Below is a small trained network, with its code and all its weights. Each question gives an input and a target symbol and asks what happens when units are switched off, that is, made to give their printed mean instead of their output.

import numpy as np


def w(rows, s, z=0):
    codes = np.array(rows[::2]) - 128.0
    scale = np.full(codes.shape[1], s)
    scale[-1] = z or s
    return codes * scale


def f(y):
    return np.maximum(y, 0)


def softmax(a):
    e = np.exp(a - a.max(-1, keepdims=True))
    return e / e.sum(-1, keepdims=True)


def log_softmax(a):
    a = a - a.max(-1, keepdims=True)
    return a - np.log(np.exp(a).sum(-1, keepdims=True))


def net(x, mask):
    ids = ['αβγδεζηθλξτω'.index(c) for c in x.split()]
    T = len(ids)
    res = E[ids] + P[:T]
    q, k, v = (res @ M[0].T for M in (Q, K, V))
    z = softmax(np.where(np.tri(T) > 0, q @ k.T / 4**0.5, -1e9)) @ v
    res = res + np.where(mask[0], z, O[0][:, -1]) @ O[0][:, :-1]
    y = f(res @ A[0][:, :-1].T + A[0][:, -1])
    res = res + np.where(mask[1:9], y, B[0][:, -1]) @ B[0][:, :-1]
    return log_softmax(res[-1] @ U[:, :-1].T + U[:, -1])


Q, K, V, O, A, B = {}, {}, {}, {}, {}, {}
E = w([
[91,72,184,91],'α',
[173,160,255,185],'β',
[180,106,104,103],'γ',
[155,102,55,144],'δ',
[125,118,126,30],'ε',
[208,155,119,74],'ζ',
[91,192,68,145],'η',
[37,93,138,150],'θ',
[164,58,107,110],'λ',
[57,118,92,62],'ξ',
[149,169,152,42],'τ',
[210,133,115,151],'ω',
],0.014)
P = w([
[167,211,179,194],'0',
[150,229,190,208],'1',
[161,249,165,206],'2',
[210,230,169,233],'3',
[199,231,164,209],'4',
[205,202,172,212],'5',
],0.0015)
Q[0] = w([
[201,159,206,198],'h0',
[144,202,162,54],'h0',
[2,97,222,145],'h0',
[58,37,108,193],'h0',
],0.02)
K[0] = w([
[235,108,189,130],'h0',
[160,182,91,51],'h0',
[95,3,159,44],'h0',
[68,44,161,177],'h0',
],0.022)
V[0] = w([
[133,122,66,203],'h0',
[97,226,129,107],'h0',
[111,254,136,127],'h0',
[60,116,21,180],'h0',
],0.0065)
O[0] = w([
[138,99,81,177,139],'h0',
[124,111,51,71,237],'h0',
[154,126,2,60,252],'h0',
[75,45,73,176,190],'h0',
],0.0072,0.003)
A[0] = w([
[94,244,101,204,214],'n0',
[127,81,148,254,116],'n1',
[235,13,132,136,122],'n2',
[132,176,211,22,15],'n3',
[238,153,122,124,102],'n4',
[52,24,186,131,128],'n5',
[48,148,164,50,93],'n6',
[147,157,162,51,5],'n7',
],0.0092,0.0024)
B[0] = w([
[93,168,206,212,255],'n0',
[109,207,139,180,147],'n1',
[21,150,142,71,178],'n2',
[203,55,86,251,229],'n3',
[176,135,139,43,193],'n4',
[115,103,184,3,198],'n5',
[101,118,56,139,210],'n6',
[118,102,89,188,182],'n7',
],0.015,0.0046)
U = w([
[78,137,254,106,170],'α',
[162,208,196,76,231],'β',
[146,116,86,158,28],'γ',
[167,145,202,173,107],'δ',
[204,182,108,82,179],'ε',
[101,81,103,172,3],'ζ',
[127,132,149,130,73],'η',
[123,131,145,137,64],'θ',
[81,116,49,65,149],'λ',
[71,192,116,204,230],'ξ',
[97,18,196,154,162],'τ',
[122,135,145,137,58],'ω',
],0.0076,0.0042)

Each question gives the input, a string of symbols that net reads in full, and the target symbol t.
The units are the heads (4 rows each of Q, K, V and O) and the neurons (one row each of A and B). Each row of codes is followed by its name. A weight is (code - 128) times the scale printed after its matrix; where a second scale follows, it is the last column's (O, A, B and U).
mask holds one flag per unit, heads first, then neurons. A switched-off unit (its flag False) gives its mean, the last column of its rows in O or B, instead of its output. The means were averaged over made-up inputs and are rounded, as every weight is.
A unit's drop is (log p(t) with every unit on - log p(t) with that unit switched off) / (log p(t) with every unit on - log p(t) with every unit switched off).
The circuit of an input: a set's keep is (log p(t) with only the set's units on - log p(t) with every unit switched off) / (log p(t) with every unit on - log p(t) with every unit switched off). Starting from all 9 units, units are removed one at a time, each time the one whose removal leaves the highest keep (on an exact tie, the one counted first), for as long as the keep stays at least 0.8.
units of the circuit, in order: the units of the circuit, biggest drop first
top k neurons: the k neurons with the biggest drops, biggest first
drop when u is switched off: that unit's drop, to one decimal
input ζ η ξ η τ, target γ: units of the circuit, in order	(n3, h0, n7, n0)
input η γ γ, target λ: units of the circuit, in order	(h0, n2, n0)
input β α λ λ α γ, target ε: units of the circuit, in order	(h0, n4)
input η η η α λ, target λ: top 3 neurons	(n2, n0, n3)
input η ζ δ, target λ: units of the circuit, in order	(h0, n0, n2)
input β α η α λ, target λ: units of the circuit, in order	(n2, n0)
input ξ α ξ δ β δ, target ε: units of the circuit, in order	(h0, n4)
input α ε λ, target α: top 2 neurons	(n2, n3)
input ξ γ ξ γ, target β: top neuron	(n3)
input λ ε λ, target α: units of the circuit, in order	(h0, n2, n3)
input ξ ξ η ε, target λ: top 2 neurons	(n0, n3)
input η ζ γ, target λ: drop when h0 is switched off	0.3
input η λ η ω, target β: drop when n4 is switched off	0.4
input γ β γ, target ε: drop when n3 is switched off	0.0
input δ η β ξ τ θ, target α: drop when n5 is switched off	0.7
